k382: [168 129 143  78 138  85 128 133  95  81 196 183 120 144  89 123 102 138
 127 123 112  90 116 129 148  98 123 131 182 105]
k827: [132 129  93 127 185 118 135 152 117 137  91 175  73 110 142 199 110 130
 159 128 150 118 129 167  56 153 122 119 142 138]
k253: [131 116 133 127 211  99 160 140  79 114 106 139  81 128 111 150 123  99
 133 214 116 107  96 165  80 143 121 141 121 156]
k3: [135 132  94 106 109 160 119 143 157 179 120 157 143 110 170 142 109 164
 144  50 145 135 135 121 137 113 156  94 152 115]
k95: [130 134 132  97 151  75 109 125 105  32 161 179  97 163 158 119 117 157
 149 154  98 117 111 127 154 120 123 166 139 128]
k671: [ 86 130 164 109 110 129 116 134 137 121 142  94 180 132 146  95 136 119
 122 139  87 138  75  72 186 124 158 174  76 152]
k901: [131 135 104 109  75 155 105 134 170 161 137 132 171 118 158 119 116 157
 132  52 137 145 141 106 164 105 145 106 144 110]
k651: [153 117  95 112 150 154 157 192 132 184 102 178 104 104 145 171 115 143
 145  81 148 108 121 143  98 123 162  99 143 134]
k8: [127 123 119 139 110 218 161 164 141 187  93  87 156  91 156 121 175 133
 116  97 116 108 129 122  99 155 124 166 139 128]
k341: [137 131 113 201  97 127 120  68 147 148  94  87 118 135 105 121 132 132
 115 104 185 160 237 142 124 125  94  91 137 106]
k463: [ 90 153 164 109 110 128  51  81 170 132 133  93 162 144 149 103 122 130
 126  97 115 188 150  92 185 124 115 127 119 121]
tail: [164 109 110 129]	[116 134 137 121 142  94 180 132 146  95 136 119 122 139  87 138  75  72
 186 124 158 174  76 152]
tail: [186 124]	[158 174  76 152]
tail: [102 138 127 123 112]	[ 90 116 129 148  98 123 131 182 105]
tail: [93 87]	[156  91 156 121 175 133 116  97 116 108 129 122  99 155 124 166 139 128]
tail: [116 107]	[ 96 165  80 143 121 141 121 156]
tail: [158 119 116 157]	[132  52 137 145 141 106 164 105 145 106 144 110]
tail: [141 106]	[164 105 145 106 144 110]

k281: [146 115 180 105 132 117]
k315: [ 99 115 180 105 131 117]
k359: [202 117 168  88 219  98]
k891: [129 128 140 155 160 134]
k874: [129 128 140 155 160 114]
k642: [146 116 168 127 161 168]
k630: [130 128 153  85  97 106]
tail: [117 168]	[ 88 219  98]
tail: [146 116]	[168 127 161 168]
tail: [130 128 153  85  97]	[106]
tail: [85 97]	[106]
[129 128 140 155 160 134]	k891
tail: [105 131]	[117]
tail: [117 168  88 219]	[98]

k845: [146 153 131 146 126 142 120 106 118 121 101 133 134 146 124 104 126 129
 110 107 118 129 149 110 132 128 108  85 107]
k433: [133 147 131 146 126 146 120 106 112 122 106 134 134 146 114 104 119 127
 110 105 118 117 146 110 123 128 108  85 112]
k375: [170 180 131 146 126 115 120 106 143 150  45 142 134 146 195 113 119 101
 110  46 122 181 168  97 155 128 127  73 172]
k16: [146 164 131 155 124 146 120  92 113 132  71 134 140 146 146  92 102 121
 107  68 118 142 158 105 132 128 100  51 131]
k391: [146 153 131 142 126 124 120 112 135 149  89 139 134 133 173 126 112 106
 118  82 136 160 149 110 132 128 128 115 176]
k386: [135 153 129 146 113 142 120 106 118 139  81 140 143 127 156 104  70 110
 116  64 136 181 167  97 155 128 129  95 161]
k834: [146 153 131 140 126 113 120 115 143 144  90 134 130 146 171 131 119 113
 113  96 128 162 149 110 143 128 137 106 162]
k357: [154 154 132 146 132 115 120 109 139 132  90 134 126 147 119 104 119 129
 110  97 118 150 149 110 155 128 131  85 131]
k713: [146 153 131 146 126 142 120 106 118 120 103 132 134 146 119 104 119 129
 110 107 118 123 149 110 132 128 108  85 107]
k167: [143 153 131 146 126 142 120 106 117 121 104 132 134 146 117 104 120 127
 110 106 118 121 149 110 132 128 108  85 107]
k122: [170 180 131 146 126 115 120 106 134 149  45 142 134 146 195 113 119 101
 110  46 122 181 168  97 155 128 127  73 131]
k388: [146 164 131 152 107 142 120  96 118 157  31 156 145 136 188 104  54  88
 110  11 141 168 171 110 121 128 108  83 195]
tail: [142 120 106 118 120]	[103 132 134 146 119 104 119 129 110 107 118 123 149 110 132 128 108  85
 107]
tail: [132 128 128]	[115 176]
tail: [146 119 104 119 129]	[110 107 118 123 149 110 132 128 108  85 107]
tail: [173 126]	[112 106 118  82 136 160 149 110 132 128 128 115 176]
tail: [103 132]	[134 146 119 104 119 129 110 107 118 123 149 110 132 128 108  85 107]
tail: [135 149]	[ 89 139 134 133 173 126 112 106 118  82 136 160 149 110 132 128 128 115
 176]
tail: [119 127]	[110 105 118 117 146 110 123 128 108  85 112]

k330: [207 161 225 108]
k528: [187 159 225 100]
k512: [140 152 224 100]
tail: [207 161 225]	[108]
tail: [187 159]	[225 100]

k149: [137 156  77 192 115 151 152  88 154 181  80 119 111 103 151 149  77 174
 143 112 158  52]
k57: [103 206 202 145 122 181 228 131 158  92  97 116 152 187 133 129 151  88
  93 172 145 135]
k162: [124 167  42 149  98 125 138 140 154 156 127 107 134 110 159 114 144  90
 185 142 172  98]
k409: [160 129 144 160 111 175 130 134  94 125 139  71 137 112 147 113 180 153
 113 104 171 141]
k158: [ 62 145 138 171 103 200 148 164 136 120  90 114 106 174 144 134 193 150
 176 194 204 149]
k974: [ 96 140 138 171 104 200 200 115 110 118  86 156 111 104 151 149 136  41
 185 142 171  98]
tail: [156 111 104 151]	[149 136  41 185 142 171  98]
tail: [138 171 103 200]	[148 164 136 120  90 114 106 174 144 134 193 150 176 194 204 149]
tail: [111 103 151 149]	[ 77 174 143 112 158  52]

k770: [130 198 145 128]
k539: [122 185 149 152]
k798: [122 185 150 152]
tail: [185 150]	[152]
tail: [198 145]	[128]

k592: [117 169 170 195 127 139 125  75  46 115 158 211 127 168 151 155 169 180
 110 143 145  44 167  38 126  88 203 156 110 160  95  53 163 103 110  59
 137 142  70 112 149  97 196  73]
k213: [104 168 179 189 131 143 122  75  51 112 157 210 130 174 147 166 172 189
 104 147 156  45 178  39 126  97 189 151 105 157  93  52 157 116 109  71
 143 153  75 109 149  98 199  69]
k828: [122 170 167 189 131 144 122  75  45 117 158 212 125 166 155 152 168 172
 116 140 142  43 164  39 125  83 207 168 118 169 100  54 165 102 109  55
 136 139  69 114 148  96 191  77]
k917: [127 169 166 188 131 144 120  72  43 118 157 212 125 164 154 147 166 172
 117 140 139  44 160  40 123  82 211 171 121 172 100  56 168  97 111  53
 133 135  68 114 149 100 191  82]
k443: [111 169 173 201 122 133 127  78  48 114 158 210 126 170 151 159 171 185
 106 146 149  45 174  39 125  97 197 156 109 160  98  50 160 108 109  66
 141 147  72 109 148  96 192  70]
tail: [156 109 160]	[ 98  50 160 108 109  66 141 147  72 109 148  96 192  70]
tail: [189 131 144 122  75]	[ 45 117 158 212 125 166 155 152 168 172 116 140 142  43 164  39 125  83
 207 168 118 169 100  54 165 102 109  55 136 139  69 114 148  96 191  77]
tail: [148  96 191]	[77]
tail: [189 131 144]	[122  75  45 117 158 212 125 166 155 152 168 172 116 140 142  43 164  39
 125  83 207 168 118 169 100  54 165 102 109  55 136 139  69 114 148  96
 191  77]
tail: [172 117 140]	[139  44 160  40 123  82 211 171 121 172 100  56 168  97 111  53 133 135
  68 114 149 100 191  82]
tail: [126  97]	[189 151 105 157  93  52 157 116 109  71 143 153  75 109 149  98 199  69]

k579: [132 124 129  98 147 165 130 118]
k613: [121 212 160 217 134  99 129 151]
k207: [124 137 140 140 131 121 123 119]
k778: [144  48  98  86 110 101 112  99]
k524: [135 128  91 100 147  77 160 186]
k399: [152  53  72  37 124 176 142 141]
k572: [128 114 140 141 131 121 130 136]
k815: [ 99 208 239 241 165  51  71  30]
k866: [130 122 167 159 146  77  85  54]
k414: [ 99 207 239 241 146  57  63   4]
tail: [146  77]	[85 54]
tail: [ 99 208 239 241]	[165  51  71  30]
tail: [124 176 142]	[141]
tail: [140 140 131 121]	[123 119]

k230: [159  50  91  80  82  82]
k746: [ 43 137 247 157 159 153]
k365: [116 140 147  76  74  72]
k346: [122  83 110 119 115 117]
k896: [ 82 123 142 186 190 179]
k504: [ 26 136  82  85  87  89]
k575: [ 43 137 155 149 147 153]
k580: [189  67 226 158 159 158]
k525: [103  90 155 183 186 189]
k789: [ 71 205 170 118 120 117]
tail: [91 80 82]	[82]
tail: [158 159]	[158]
tail: [140 147  76]	[74 72]

k586: [108 186 186  74 121 183]
k295: [ 82  86 187  74 104  54]
k473: [ 96 135 132 107  71 135]
k144: [ 64 133 166 156  73 163]
k511: [159  90 187 190 141 131]
k674: [ 71 100  66  37  87  79]
k712: [ 71 100  66  37  87  75]
k320: [127 116 166 141 100 135]
k795: [ 55  86 186 190 141 131]
tail: [ 64 133 166 156  73]	[163]
tail: [156  73]	[163]
tail: [ 86 186]	[190 141 131]
tail: [187  74]	[104  54]

k478: [115 109 105  95 107 103 201  99 108  91  90 121]
k562: [123  86  83 102  89 157  79 146 130 208 200  85]
k744: [123  85  83 102  89 147  98 141 126 107  96 134]
k73: [124 229 227 139 214 227 199 106 119  79  77 136]
k822: [120 103 144 213  99 101 158 134 137 110 103 123]
k325: [102 130 128 126 133 125 222  61  71 120 120  95]
k91: [133 153 153 164 164 149 137  69  67 155 160 140]
k611: [158  82  81  70  78  85  63 227 230  82  76 147]
k563: [135 149 148 122 136 150 102 141 133 121 125 128]
k773: [124 229 227 139 214 227 102 142 119  79  78 136]
k956: [109 136 144 212 142 146  98 141 126 223 209  69]
tail: [144 212]	[142 146  98 141 126 223 209  69]
tail: [103 144 213]	[ 99 101 158 134 137 110 103 123]
tail: [ 85  83 102  89]	[147  98 141 126 107  96 134]
tail: [141 133]	[121 125 128]
tail: [146  98 141 126]	[223 209  69]
tail: [150 102 141]	[133 121 125 128]

k634: [101 178 148  48  43]
k767: [158 161 155 127 196]
k486: [152 150 179 203 197]
k209: [173 198 101 174 158]
k772: [152 160 155 127 198]
k226: [ 58 133 221 212 172]
k44: [222  49  39  53 163]
k475: [193 152  42 186  71]
k216: [ 57  40  41 207  48]
k322: [ 99 214 195  42  67]
k761: [180 212 194  50 215]
tail: [49 39 53]	[163]
tail: [ 99 214 195]	[42 67]
tail: [ 40  41 207]	[48]
tail: [161 155 127]	[196]

k432: [131 140 143  80  91 121 139 123 136 144  92  87  96  79 137  86  81 137
 142 124 100  92 146  84 143 147 144  85 143  96 109 146 115 147 151 115
 154 146  89]
k316: [156 124 152 106 117 146 145 171  81  61 109 103 107 103 128 108 103  98
 132  91 101 159  78 104  68  71 145 109 144 112 109  67 141 126 127 154
 129 126 111]
k206: [101 117  96 139 124 109  96  87 168 187 139 132 135 141 111 142 137 163
 132  91 100  93 181 135 183 180 107 140 108  87  98 181 121 138 138 101
 134 139 142]
k132: [115 135 100 186 173 169  33 141 136 133 175 183 176 189 124 182 186 129
 115 117 124 104 122 181 126 129 115 186 104 173 165 130 124 104 107 128
 108 105 179]
k306: [132  27 105 116  97 169  34 141 134 125 118 109 120 117  17 118 114 134
 140 145 152 126 138 110 126 121 146 109 130 114 105 132 204 172 173 152
 151 171 113]
k883: [141 101 148  69  74 145 129 141 125 113  77  68  89  68 115  77  73 131
 146 143 147 147 131  71 122 122 141  76 146  87  97 128 151 161 163 141
 154 161  79]
tail: [100  93]	[181 135 183 180 107 140 108  87  98 181 121 138 138 101 134 139 142]
tail: [145 109]	[144 112 109  67 141 126 127 154 129 126 111]
tail: [169  34 141]	[134 125 118 109 120 117  17 118 114 134 140 145 152 126 138 110 126 121
 146 109 130 114 105 132 204 172 173 152 151 171 113]
tail: [87 97]	[128 151 161 163 141 154 161  79]
tail: [132  91 100]	[ 93 181 135 183 180 107 140 108  87  98 181 121 138 138 101 134 139 142]
tail: [146 143]	[147 147 131  71 122 122 141  76 146  87  97 128 151 161 163 141 154 161
  79]

k319: [131  89 145 121 131 128 128 120 140]
k191: [ 77 103 118 106  80 129 114 106 140]
k881: [ 78 103 118 106  80 126 141 131 138]
k163: [150  27 144 134 155 130 108 107 128]
k919: [139  28 142 121 139 129 110 102 138]
k184: [150  26 144 125 150 129 113 105 139]
k540: [128  75 146 118 128 128 128 121 140]
k326: [150  26 145 118 150 129 105  98 136]
tail: [ 78 103 118 106  80]	[126 141 131 138]
tail: [150  26 145]	[118 150 129 105  98 136]
tail: [ 27 144 134 155]	[130 108 107 128]
tail: [118 128 128 128]	[121 140]
tail: [146 118]	[128 128 128 121 140]
tail: [118 106  80 129 114]	[106 140]

k312: [148 146  94  65 163  88  82 150  77]
k422: [194 140 139  65 165 133  24 178  50]
k972: [ 88  86 112 113 104  80  82 149  67]
k84: [116  99 101 170 107 116 157 102 159]
k517: [194 140 126  65 165 133  24 178  50]
tail: [ 65 163  88  82 150]	[77]
tail: [ 82 150]	[77]

k841: [112 127  61 157 186 143  85 131 127 177 134]
k180: [115 140  26 142 162 132  85 100  67  94 128]
k693: [120 175  65 144 137  83 138  92 103 114 129]
k351: [139 125 173 207 186 109 154  99 126 177 141]
k554: [149 174  67 146 134  76 104  97 114 133 125]
k710: [144 136  79 153 136  86 110  97 123 124 127]
k781: [144 163  79 153 136  86 110  97 123 124 127]
k296: [140 125 173 207 204 124 144  79 149 130 173]
k10: [112 127  61 157 186 143  85 131  65  66 130]
tail: [126 177]	[141]
tail: [140 125 173 207]	[204 124 144  79 149 130 173]

k453: [127 150 123 163 122 224 109 142 143 133 141 130 106  81 172 144  80 126
 131 168  92]
k63: [132 122 170 159 138 200 118 124 143 132 141 131 121  81  84 143 130 117
 136 138 106]
k11: [128 139 168 138 110 191  96 114 143 133 142 130 107 132 172 144  79 126
 131 168 149]
tail: [ 81 172 144  80 126]	[131 168  92]
tail: [143 132 141 131]	[121  81  84 143 130 117 136 138 106]
tail: [143 133 141 130]	[106  81 172 144  80 126 131 168  92]
tail: [122 170 159 138]	[200 118 124 143 132 141 131 121  81  84 143 130 117 136 138 106]
tail: [133 141]	[130 106  81 172 144  80 126 131 168  92]
tail: [172 144  79 126]	[131 168 149]
tail: [144  80 126 131 168]	[92]

k434: [ 66 185 138  93 173 172  89 162 102]
k521: [163   1 143 119  88 120 175 150 177]
k186: [124 149  59 152 166 170  80  13 150]
k139: [ 98 123 130  99 119 129 138 122 134]
k254: [163  64 167 120  60  54 176 159 141]
k366: [172 115 164 138  63  32 158 145 119]
k277: [111 175  95 141 173 172  90  90 120]
tail: [173 172  90]	[ 90 120]
tail: [167 120  60]	[ 54 176 159 141]
tail: [138  93]	[173 172  89 162 102]

k924: [141  45  85 150]
k17: [141  44  66 150]
k716: [141  46  66 150]
k252: [109  65  27 208]
tail: [141  46  66]	[150]
[109  65  27 208]	k252
tail: [46 66]	[150]
tail: [141  45]	[ 85 150]

k518: [ 43 116 224 138  40]
k52: [108 116 224 202 111]
k318: [ 43 117 224 201  40]
tail: [ 43 117]	[224 201  40]
tail: [117 224]	[201  40]
tail: [224 202]	[111]
tail: [224 201]	[40]
tail: [ 43 117 224 201]	[40]

k462: [128 124 129 133 135 133 125 120 127 130 124 129 143 133 122 124 121 122
 137 119]
k578: [ 80 119 116 100 126 103 107 111 202 185 173 159 184 180 129  90  91  95
 107  96]
k287: [163  84  86 111 119  44 177 129 140 118 122 103 158 100 168 118 114 154
 136 136]
k36: [151 103 119 111 119  45 177 129 116 134 106  84 167  90 129 114 116 122
 169 128]
k88: [208 138 146 106  51 111 120 129 140 119 122 146  79  96 127 147  94 184
 116 157]
k270: [160 119  94 129 133 106 142 145 114 114 154  77 145 129 184 158 115 122
 169 155]
k431: [160 119  94 129 133 106 142 145 114 114 154  77 145 129 129  90  93 196
 102 101]
k859: [ 66 128 107 148 192 155 138 149 203 185 169 115 167 155 134  90  92  77
 136 119]
tail: [116 122 169]	[128]
tail: [90 91]	[ 95 107  96]
tail: [111 119  44 177 129]	[140 118 122 103 158 100 168 118 114 154 136 136]
tail: [202 185]	[173 159 184 180 129  90  91  95 107  96]
tail: [168 118]	[114 154 136 136]
tail: [129 140 118 122]	[103 158 100 168 118 114 154 136 136]
tail: [90 92]	[ 77 136 119]

k900: [ 77  73  49 180  97 180 167 168 111 100]
k754: [  3  73  48   4 127 195 142 201  88  15]
k161: [196 135  47   4  96  17  33  27 126 207]
tail: [135  47   4  96]	[ 17  33  27 126 207]
tail: [180  97 180 167]	[168 111 100]
tail: [135  47   4  96  17]	[ 33  27 126 207]
tail: [ 4 96]	[ 17  33  27 126 207]
tail: [ 73  49 180  97]	[180 167 168 111 100]
tail: [73 48]	[  4 127 195 142 201  88  15]
tail: [48  4]	[127 195 142 201  88  15]

k953: [187 174 165 165 139 170 167 159 182 170 164 177 141 162 154 161 168 175
 155 202 184 220 168 171 170 147 190 154 174 161 156 150 159 158 167 182
 181 152 172 162 187 171]
k250: [179 170 158 179 137 161 162 153 171 180 177 171 143 163 171 155 165 163
 141 180 161 230 161 171 162 155 229 167 168 157 146 141 149 136 136 144
 142 134 141 141 142 137]
k819: [223 208 178 170 151 186 202 186 211 164 204 165 148 180 144 179 175 184
 149 152 183 237 157 198 186 163 203 144 199 173 178 147 148 160 199 185
 198 164 200 165 194 199]
k196: [152 168 174 145 145 170 158 149 178 149 171 152 141 182 147 173 169 166
 154 169 166 180 147 165 176 164 188 133 171 159 166 141 152 149 153 179
 195 163 209 169 156 180]
k750: [194 188 216 174 158 186 176 178 202 176 233 176 154 186 163 193 172 193
 168 212 195 226 181 192 214 175 188 139 185 181 169 149 186 170 171 216
 219 164 191 177 183 187]
k909: [179 170 158 179 137 161 162 153 171 180 177 171 143 162 171 155 165 163
 141 180 161 230 161 171 162 149 212 158 161 157 146 141 149 169 163 168
 156 146 176 150 193 156]
k411: [187 174 165 165 139 170 167 159 182 164 204 164 141 162 154 161 168 175
 155 202 184 220 168 171 170 147 190 168 168 161 156 146 159 158 167 182
 181 152 172 162 187 171]
k810: [170 157 176 153 138 166 152 151 177 150 179 155 145 172 151 159 171 176
 168 225 189 198 179 155 182 154 153 146 164 155 152 145 183 152 146 181
 198 152 167 166 167 163]
k958: [175 189 174 169 160 174 164 157 204 208 151 181 146 173 172 166 184 203
 161 238 183 237 185 166 178 154 229 167 168 186 151 156 168 176 161 199
 172 146 216 178 203 169]
tail: [154 229 167 168]	[186 151 156 168 176 161 199 172 146 216 178 203 169]
tail: [171 143 162]	[171 155 165 163 141 180 161 230 161 171 162 149 212 158 161 157 146 141
 149 169 163 168 156 146 176 150 193 156]
tail: [164 204 165]	[148 180 144 179 175 184 149 152 183 237 157 198 186 163 203 144 199 173
 178 147 148 160 199 185 198 164 200 165 194 199]
tail: [155 182 154]	[153 146 164 155 152 145 183 152 146 181 198 152 167 166 167 163]

k536: [197 144 120 132 132 162  96 175 194 133 166 113 138 121 155 122 118  60
 164 127 113 148 118]
k244: [181 158 107 133 106 171 107 138 168 188 154 167 141 118 160 140  98  94
 153 134 120 160 108]
k843: [186 152  99 109  35 151 107 158 165  97 147 117 157 140 133  92 125  95
 153 141  97 176  88]
k948: [183 168  99 135 102 166 129 144 189 172 155 137 155 125 155 120 109  66
 177 123 138 154 113]
k363: [174 136 116 109  36 125  95 116 177 156 116 155 132  89 144  49  98 110
 124 137  91 172 140]
k687: [178 133 105 138  97 146  95 143 173 133 165 113 122 107 162 119 146  52
 167 143 123 188  85]
k745: [120 153  95 135  60 156 118 167 174 163 161 137 133  88 146 151 105 108
 111 128 125 153  95]
k718: [110 152  89 126  46 124 110 175 193 133 166 113 122 102 143 121 136  86
 100 126 110 155  89]
tail: [133 166 113 122]	[102 143 121 136  86 100 126 110 155  89]
tail: [109  36 125]	[ 95 116 177 156 116 155 132  89 144  49  98 110 124 137  91 172 140]
tail: [154 167 141]	[118 160 140  98  94 153 134 120 160 108]
tail: [ 94 153]	[134 120 160 108]
tail: [175 193 133 166 113]	[122 102 143 121 136  86 100 126 110 155  89]
tail: [109  36]	[125  95 116 177 156 116 155 132  89 144  49  98 110 124 137  91 172 140]

